Below is a small trained network, with its code and all its weights. Each question gives an input and a target symbol and asks what happens when units are switched off, that is, made to give their printed mean instead of their output.

import numpy as np


def w(rows, s, z=0):
    codes = np.array(rows[::2]) - 128.0
    scale = np.full(codes.shape[1], s)
    scale[-1] = z or s
    return codes * scale


def norm(h):
    return h / np.sqrt((h * h).mean(-1, keepdims=True) + 1e-5)


def f(y):
    return y / 2 * (1 + np.tanh(0.7978845608 * (y + 0.044715 * y**3)))


def softmax(a):
    e = np.exp(a - a.max(-1, keepdims=True))
    return e / e.sum(-1, keepdims=True)


def log_softmax(a):
    a = a - a.max(-1, keepdims=True)
    return a - np.log(np.exp(a).sum(-1, keepdims=True))


def net(x, mask):
    ids = ['ΔΞβζμτ'.index(c) for c in x.split()]
    T = len(ids)
    res = E[ids] + P[:T]
    u = 0
    for l in range(2):
        q, k, v = (norm(res) @ M[l].T for M in (Q, K, V))
        z = softmax(np.where(np.tri(T) > 0, q @ k.T / 2**0.5, -1e9)) @ v
        res = res + np.where(mask[u], z, O[l][:, -1]) @ O[l][:, :-1]
        u += 1
        y = f(norm(res) @ A[l][:, :-1].T + A[l][:, -1])
        res = res + np.where(mask[u : u + 12], y, B[l][:, -1]) @ B[l][:, :-1]
        u += 12
    return log_softmax(norm(res)[-1] @ U[:, :-1].T + U[:, -1])


Q, K, V, O, A, B = {}, {}, {}, {}, {}, {}
E = w([
[119,97,157,176],'Δ',
[159,168,118,96],'Ξ',
[167,41,71,2],'β',
[135,140,164,232],'ζ',
[95,171,175,147],'μ',
[72,90,171,105],'τ',
],0.014)
P = w([
[66,111,29,197],'0',
[115,203,1,176],'1',
[147,205,22,156],'2',
[190,171,74,143],'3',
[215,158,130,133],'4',
[245,137,207,121],'5',
],0.0035)
Q[0] = w([
[129,128,167,248],'0.h0',
[53,127,165,102],'0.h0',
],0.011)
K[0] = w([
[81,212,254,194],'0.h0',
[62,52,177,78],'0.h0',
],0.0082)
V[0] = w([
[161,132,128,79],'0.h0',
[210,253,234,138],'0.h0',
],0.0055)
O[0] = w([
[128,147,34,58,27],'0.h0',
[31,237,221,4,7],'0.h0',
],0.0039,0.0017)
A[0] = w([
[215,74,9,148,186],'0.n0',
[162,184,58,43,75],'0.n1',
[170,155,175,135,83],'0.n2',
[53,46,109,232,67],'0.n3',
[40,59,157,103,89],'0.n4',
[132,78,135,131,5],'0.n5',
[179,122,255,164,86],'0.n6',
[100,65,168,101,80],'0.n7',
[177,186,66,95,173],'0.n8',
[138,53,218,89,54],'0.n9',
[249,135,65,88,120],'0.n10',
[251,115,135,140,7],'0.n11',
],0.0072,0.0023)
B[0] = w([
[24,94,77,82,175],'0.n0',
[147,109,218,229,144],'0.n1',
[90,101,105,113,133],'0.n2',
[156,188,174,152,253],'0.n3',
[159,254,46,146,181],'0.n4',
[119,175,131,153,130],'0.n5',
[145,106,180,99,198],'0.n6',
[190,247,102,154,158],'0.n7',
[136,85,197,218,137],'0.n8',
[176,155,69,138,166],'0.n9',
[94,62,117,181,144],'0.n10',
[115,105,73,177,119],'0.n11',
],0.0053,0.0058)
Q[1] = w([
[183,141,75,129],'1.h0',
[235,254,237,249],'1.h0',
],0.0078)
K[1] = w([
[1,88,149,157],'1.h0',
[200,96,74,7],'1.h0',
],0.0071)
V[1] = w([
[254,75,97,119],'1.h0',
[53,14,195,89],'1.h0',
],0.0076)
O[1] = w([
[254,105,123,144,89],'1.h0',
[90,54,229,130,2],'1.h0',
],0.0079,0.0044)
A[1] = w([
[141,131,162,116,85],'1.n0',
[108,141,125,152,138],'1.n1',
[129,140,136,145,103],'1.n2',
[106,72,141,152,196],'1.n3',
[143,153,96,129,160],'1.n4',
[139,139,157,134,36],'1.n5',
[162,33,65,199,4],'1.n6',
[163,58,149,92,42],'1.n7',
[172,24,65,45,223],'1.n8',
[140,221,1,96,152],'1.n9',
[166,147,60,120,143],'1.n10',
[140,116,140,162,83],'1.n11',
],0.015,0.004)
B[1] = w([
[64,144,96,189,129],'1.n0',
[154,108,70,70,147],'1.n1',
[154,98,117,134,137],'1.n2',
[189,160,114,75,146],'1.n3',
[198,144,175,88,162],'1.n4',
[107,119,82,175,128],'1.n5',
[85,169,72,113,148],'1.n6',
[139,254,82,178,136],'1.n7',
[77,32,128,9,159],'1.n8',
[248,195,160,110,249],'1.n9',
[141,160,180,125,175],'1.n10',
[140,85,110,120,135],'1.n11',
],0.0085,0.013)
U = w([
[87,138,107,235,110],'Δ',
[126,124,6,174,72],'Ξ',
[118,63,123,75,252],'β',
[142,23,178,150,61],'ζ',
[22,184,170,94,94],'μ',
[178,208,116,65,165],'τ',
],0.012,0.0034)

Each question gives the input, a string of symbols that net reads in full, and the target symbol t.
The units are the heads (2 rows each of Q, K, V and O) and the neurons (one row each of A and B). Each row of codes is followed by its name. A weight is (code - 128) times the scale printed after its matrix; where a second scale follows, it is the last column's (O, A, B and U).
mask holds one flag per unit, layer by layer, with each layer's heads first. A switched-off unit (its flag False) gives its mean, the last column of its rows in O or B, instead of its output. The means were averaged over made-up inputs and are rounded, as every weight is.
A unit's drop is (log p(t) with every unit on - log p(t) with that unit switched off) / (log p(t) with every unit on - log p(t) with every unit switched off).
The circuit of an input: a set's keep is (log p(t) with only the set's units on - log p(t) with every unit switched off) / (log p(t) with every unit on - log p(t) with every unit switched off). Starting from the 12 units with the biggest drops (on a tie, the unit counted first), units are removed one at a time, each time the one whose removal leaves the highest keep (on an exact tie, the one counted first), for as long as the keep stays at least 0.8.
circuit, biggest first: the units of the circuit, biggest drop first
most important unit: the unit with the biggest drop
top k neurons: the k neurons with the biggest drops, biggest first
k most important neurons of layer l: the k neurons of layer l with the biggest drops, biggest first
drop of u: that unit's drop, to one decimal
input Ξ Δ Δ, target ζ: most important unit	0.n4
input ζ Ξ Ξ Δ, target ζ: circuit, biggest first	[0.n4; 1.n9; 1.n7]
input β Δ τ τ τ ζ, target ζ: circuit, biggest first	[1.n9; 1.h0]
input β ζ ζ, target ζ: circuit, biggest first	[1.h0; 1.n9; 0.n4]
input ζ ζ Δ Ξ, target Δ: 2 most important neurons of layer 0	[0.n1; 0.n8]
input τ Δ Δ ζ, target Δ: top 3 neurons	[1.n9; 0.n4; 0.n9]
input Ξ μ ζ, target μ: top 2 neurons	[1.n9; 0.n4]
input Ξ Δ Ξ, target ζ: top 2 neurons	[0.n1; 0.n8]
input ζ ζ μ Ξ, target μ: 2 most important neurons of layer 0	[0.n1; 0.n8]
input ζ ζ μ, target μ: 2 most important neurons of layer 0	[0.n4; 0.n7]
input β τ τ Δ Δ, target Δ: top 3 neurons	[1.n9; 1.n7; 1.n8]
input β τ τ Ξ, target Ξ: 2 most important neurons of layer 1	[1.n9; 1.n6]
input ζ Δ Ξ, target Δ: 2 most important neurons of layer 1	[1.n8; 1.n9]
input β μ ζ Δ Δ, target Δ: most important unit	1.n9
input τ ζ ζ ζ, target Δ: 3 most important neurons of layer 1	[1.n9; 1.n8; 1.n3]
input ζ ζ Δ μ Δ, target μ: drop of 1.h0	0.4
input Ξ Δ β ζ Ξ μ, target μ: drop of 0.n2	0.0
input Δ τ τ τ τ β, target β: drop of 0.n4	0.1
